Each row has a class, written after it.
[ 18.8   3.3  -5.5 -40.1 -10.9  12.3  12.6   9.3  11.5 -23.4 -53.0  19.5
  18.9   4.3 -10.9 -24.2 -21.5   1.0 -23.0  -9.5  23.9   2.6  -3.0  32.1
   9.1 -44.8  59.0  32.4] | Z
[ 13.1  -6.7   2.2  13.4   3.8 -13.8   3.9 -11.7   4.7  -5.2 -13.1  12.2
  -7.3   8.8 -14.2   4.6   8.1   3.0  -4.4  46.8  -6.5  -8.5   5.4   0.6
  -2.6   0.4 -30.1  31.3] | M
[ 17.6   5.5  -4.1   6.2   9.8  -4.5   4.7   0.0   2.8  -0.6  -0.4  18.6
 -10.8  -0.9 -21.9   5.2  12.4  -8.0  -8.5   4.1  -3.3  -1.1  -4.0  -4.3
   6.3 -19.3 -15.0  41.1] | A
[-24.9 -14.2  11.3  24.2  10.5 -22.8  -5.6  22.1 -12.2  -4.1  22.4 -17.5
 -24.1  11.6  -2.3  -4.7  21.2   7.7  12.5  23.6  -5.2  -8.7  -6.5  -0.8
 -33.9   7.3 -27.5  30.3] | W
[-25.2  -3.0   4.6  -5.7  -0.1 -31.7 -13.1  -0.2  -7.7  -6.6  31.7  -9.5
  -3.4   3.4  13.2 -16.5  12.5   1.9  15.8 -22.3 -26.4  -1.4 -11.0 -14.9
  13.3 -16.0 -10.3   0.1] | N
[-34.3   5.2  -0.9 -23.7   1.7  -9.5 -13.5  -4.1 -11.9  -6.5  11.9  -5.3
   0.9  -0.4  10.2 -15.1   2.1   0.2   2.5 -30.3  -4.5  -2.9   5.2 -22.9
   9.6  -7.2  -1.2  -0.2] | N
[-30.1 -11.6   7.3 -21.0  -5.4  -1.3 -23.6  -8.8  -1.3  -0.7   7.6   0.3
  16.8   7.7  22.8  -4.6  -4.9  -4.1 -16.0  -9.6 -26.9  -5.0  -5.6 -35.8
  -8.7  -5.3  -3.5 -29.7] | N
[-11.3   1.3  -8.9 -23.6  14.8 -11.4   3.1  -9.7 -18.5  -7.8  10.4   4.1
  -0.2   7.3  -6.3 -17.5   9.7  -2.2  -7.3 -31.2  10.1  -0.7   6.3  -4.3
  22.5 -14.3  -5.2  39.5] | W
[ -1.4   3.8 -12.4   5.4   6.2 -27.4  14.5   2.9 -14.1 -18.3  38.9  -4.8
 -11.1  11.1   9.9 -19.7  20.9   1.7  25.8 -27.2  -2.0   0.7  -1.0  14.5
  35.8 -10.7 -10.0  28.5] | W
[ 16.7   1.8  13.4 -13.7   5.4  19.4 -15.3 -16.2  -0.9  14.4 -23.5  17.2
   8.4 -19.9 -32.2  37.5  -2.4  -1.6 -31.6  12.4  -8.8   0.4   0.6 -31.8
 -25.2  -4.1  -4.3 -19.3] | A
[ 16.4  -4.4  -5.8 -10.1   2.9  28.1  -8.9 -14.1   3.1   9.6  -8.8  10.9
  18.0 -14.9  -8.6  -4.3  -2.3 -12.0 -21.2 -14.3  11.1   7.1  -6.0 -20.5
  -3.1  38.2   2.0  -4.8] | A
[ 29.0  -8.5  25.1   6.7  -0.8 -23.2 -10.8 -26.1 -23.7  13.0   6.1  -9.2
  17.8  14.4 -10.3  42.4  20.4  18.6 -24.7  38.5  -5.3 -15.3  22.4 -26.0
  -2.5  -4.8 -33.7 -11.5] | M
[-39.1 -34.4   1.0 -29.0   5.6 -16.3 -28.8   5.8   0.3  -5.0   2.2  -4.4
  18.2   2.9   3.4 -49.9  10.6  -6.4 -25.4 -13.1   9.3  -4.5 -18.1 -42.8
 -35.3  40.1  -2.1   5.9] | A
[ -0.9  15.2  -7.2  28.0  -1.9  -9.7 -11.8  -8.7  13.5  -8.8  -5.0   7.6
  -7.4   5.3  25.4  14.4 -15.2   8.9  -1.1  48.7 -22.1  -5.5  17.5  -8.8
   5.7  -1.2 -10.4  -5.8] | M
[ -8.4 -22.3   2.1 -23.3  13.8   6.9  14.2   4.0 -11.6 -15.5 -27.6  14.1
   6.2  21.5  -9.6 -13.9  -1.1 -13.2 -50.9   7.6  10.4 -17.3   6.6   8.0
 -22.7 -36.6  22.8  52.9] | Z
[-44.2 -15.7   3.2 -40.5  -2.7   8.5 -14.9   7.8  -3.4  -7.9 -10.1 -10.1
  25.7  15.0  17.3 -29.1  -2.8   9.4 -35.8 -35.1  -7.1  -4.3  -8.3 -35.3
 -41.1 -19.8  35.5 -21.2] | W
[ -7.9 -24.8   7.5  -1.0 -10.6 -52.8  -9.9   5.0 -14.9  -8.4  42.6 -26.1
   6.4  11.5  23.1 -33.9  21.7  10.2  24.4 -17.9  -7.2   3.3 -15.6  -5.6
  11.8   3.8 -12.9   4.8] | W
[  7.8  -1.2   6.1 -13.4  -1.4  -9.8   5.3 -15.3 -12.2  -1.2   2.7  -7.0
  13.8   3.0  -7.2  14.9   1.2   1.4  -2.1 -13.8   1.6  -4.4   9.1   9.8
   9.6 -11.4  -3.1   3.7] | A
[ 19.8   4.1   4.4  12.7   7.0 -19.1  -7.4 -13.4 -24.1   1.1  26.6  -1.8
   2.0   7.2  -5.6   2.4  19.3  10.7  -0.3  -0.4  -6.2   7.7  12.1 -28.5
  21.6  15.3 -20.5  15.7] | W
[-24.6  -3.6   7.4  -9.9  15.0  -6.5 -18.0  13.9  -4.9 -11.0  -8.3   8.5
 -15.0  -8.0 -26.0 -16.0   9.0  -1.4  -9.4  14.3  -8.7   1.6 -10.2 -17.4
 -23.0  -2.2 -17.4  23.6] | M
[ 30.2  11.4 -16.5  46.2 -30.9 -30.7  -6.8  -3.3  16.5 -28.7  11.2  -8.7
  11.1  16.9  54.8 -28.8   4.2  33.6  21.4  17.3   0.7   9.4  -0.4 -16.2
  37.6 -21.4  25.0 -22.6] | M
[-10.3  -3.7   9.4  -2.9 -15.2  -4.1  -8.9  -2.2   2.1   3.8   4.9  -9.6
   3.2   3.3   6.3   7.0   4.0   8.9  -1.1   4.8 -21.1  -2.5  -4.2 -15.4
 -10.6  -9.2 -12.0 -24.5] | N
[-24.3  -6.6   7.2   1.6  -1.0 -31.5  -7.2  16.1   0.9 -17.8   0.1  -2.5
 -17.8   7.0  -8.3 -12.7  15.4   3.4  12.5  13.4 -25.5  -8.6 -14.7  16.2
  -5.1 -32.3 -14.9  31.0] | N
[-24.3  -7.3   6.4 -26.8  24.8 -17.7 -12.2  -2.4 -43.5  -3.7  23.0 -14.5
  -9.1  15.0 -11.8 -17.0  29.2  15.4 -27.6 -22.7   6.7  -7.1  24.6 -36.1
   1.4 -22.1 -11.4  47.8] | W
[  2.6  23.9  -6.2  -2.0  10.7  11.4  -1.5  -4.0 -19.3   5.2  14.9   9.0
 -11.6   2.4  -2.9 -10.9  14.4  21.5  -9.4 -29.7   0.0  10.2   9.4 -34.4
  19.0 -30.3   4.8  15.9] | M
[-18.8   0.8  -7.4  -8.0  -8.7  -3.9 -16.2  20.6  24.2  -8.9 -40.2   9.6
  -3.2 -10.5  -7.3 -26.0  -4.1 -12.9  15.5 -11.0 -12.1  11.2 -32.6  13.1
  -2.1  -2.6  13.3 -10.8] | Z
[ 42.3  -2.0  -0.7  18.3   1.0  -3.7  -8.1 -19.6 -11.0  -4.3  -8.6  14.2
  10.6   6.4  -0.4   8.3   4.3   7.6 -37.5  35.4   6.0  -3.0  21.0 -29.8
   7.6  -4.9  -6.9  11.2] | A
[ -4.2  -8.7  -1.0 -32.4  15.3  -0.2  -6.0  -1.9 -19.0   0.5  13.8  11.6
  18.2  -0.9 -12.2  -7.7  17.8 -13.4 -12.1 -53.3  -9.7   7.8 -15.7 -19.9
   2.8 -16.4   3.5  -8.2] | W
[ 17.8  -3.8   6.7   3.0  13.3  -4.5 -11.1  10.5  -3.8   4.3 -30.5   8.1
 -18.6 -10.2 -43.1 -28.7  14.0  15.8  -6.1  47.2  51.7   7.2  16.0  11.9
 -14.7  43.4  -3.7  47.5] | Z
[ 29.4 -10.0  -2.2  -8.7 -17.0   5.0   1.5 -11.2  -2.0   1.0  -6.7   2.1
  32.9   3.4   0.6  11.6   3.0 -13.9 -28.5 -14.7 -10.8   2.5  -0.6  -7.4
  10.0 -17.0  15.9 -21.3] | A
[ 47.2  -5.5   1.3  20.4 -15.0  23.2   9.3   9.1   7.9  16.0  -9.2   8.2
   5.7  -6.5 -24.4  11.0  19.8 -13.8  -3.2  -9.1  -7.5  23.3 -28.9 -12.2
  -7.0  -3.8  10.0 -29.4] | Z
[ -6.0  -3.0 -12.0   9.5   0.3 -14.0 -11.9  -8.5   4.2  -5.1   8.1  10.2
  -6.8 -11.5  11.6 -13.3  -3.6   0.4  15.4 -11.9  -8.1  11.2  -5.4  -1.2
  28.5   5.6 -11.2   2.7] | W
[ 60.7  15.5 -13.0  38.7  -9.7   0.4  -6.8 -21.4  11.6 -11.8 -29.1  26.0
   7.1   4.3  11.1   0.4  -3.2  19.1 -21.5  65.5   9.0  11.0  23.7 -19.5
  18.2  -6.6   7.5   5.4] | M
[ 70.9 -10.4  -1.3  -5.9 -27.7  15.5  -0.4 -14.5  13.4  -8.3 -48.2  24.8
  56.3   4.1 -11.0  -1.0   1.9   8.6 -50.3  21.9  25.3  14.4  -6.5  -7.9
  11.9 -23.4  46.6 -21.8] | Z
[ 30.6   1.3  -8.6  21.7  -9.3  -6.5   1.8  -4.6   6.1  -6.5 -14.6  20.4
  13.4  15.6  14.8   3.4   3.6  -3.3 -32.4  24.8 -25.9   5.6   1.1 -34.8
   2.5 -42.3   9.8  -1.4] | M
[ -4.3  15.5   8.1 -15.6   7.9 -18.6   1.6  -6.9  -9.5 -13.0   0.3   6.0
  -6.8  -1.7 -17.3   9.3   4.2   2.0   3.1  -0.2 -11.7  -7.3   6.5  11.1
  27.2 -41.2 -13.3  37.5] | A
[ 30.3 -22.4  21.2   4.9 -17.4 -18.5   1.0  15.6   2.6   5.3 -22.3 -10.4
  13.2  18.0 -25.2   7.5  21.8  10.5 -16.5  35.2   7.0  -3.0 -17.3  21.1
 -17.4 -16.7   3.8   5.2] | A
[ -1.3 -12.0   1.9  10.0  -5.2 -13.7  12.2  15.0   1.0 -10.3   4.2   2.5
 -18.2   9.0  -8.2   1.3  13.1  -7.3  17.8  17.4  -9.5  -7.5  -8.4  30.0
   5.6 -21.8 -16.7  33.0] | N
[  3.0  -7.6   1.1  10.4  -6.2 -15.5   6.8 -24.4   3.4 -20.7 -15.2   4.4
  -4.8  20.4  21.7  20.5 -15.0   5.9 -13.3  52.1 -13.6 -18.5  18.2  22.0
  -0.8 -30.7 -12.0  24.8] | M
[ 35.1 -18.3  -0.6  -4.2   8.9  -1.5  17.5 -29.8 -28.5   2.5  20.0  16.8
  21.8  19.6 -16.0  30.1  23.9 -19.3 -49.7  -7.6 -15.3 -16.2  18.1 -22.2
   9.6 -23.9 -31.5  28.0] | W
[-35.4 -17.2 -10.6 -21.6   0.5   0.8  -6.8   3.5  15.9 -17.0  -9.3   9.4
   9.1  -1.4  10.9 -34.7  -9.9 -23.2  -5.2  -5.9  -3.5  -9.4 -10.3  -2.2
 -17.7  21.4   4.3   8.0] | A
[  5.6  -6.1  -5.8  -7.8   5.2 -18.2  -3.0 -23.5   0.9 -15.0  -4.4  15.5
  14.6  12.6  22.0   3.4  -6.8 -10.4 -22.7  25.5 -13.3 -17.0   9.0  -4.4
  13.6 -16.5 -16.4  26.5] | W
[-37.2  -3.8  -5.5 -13.2  -7.4  23.9 -29.5   5.5  38.7   8.6 -38.9  22.3
   3.3 -27.1 -15.2  -2.1 -19.1 -24.6  -7.7  -0.6 -33.5  11.9 -42.7 -20.6
 -41.3  13.8  10.6 -50.3] | Z
[  6.7   8.8  -4.2 -11.5   3.1 -11.3   7.8 -17.5  -0.1  -5.5  12.8  11.7
   0.3 -11.6 -16.1  -0.3   7.7 -13.2  16.5 -24.3 -13.0   4.5 -18.4  17.7
  29.1 -12.1 -19.8  18.5] | A
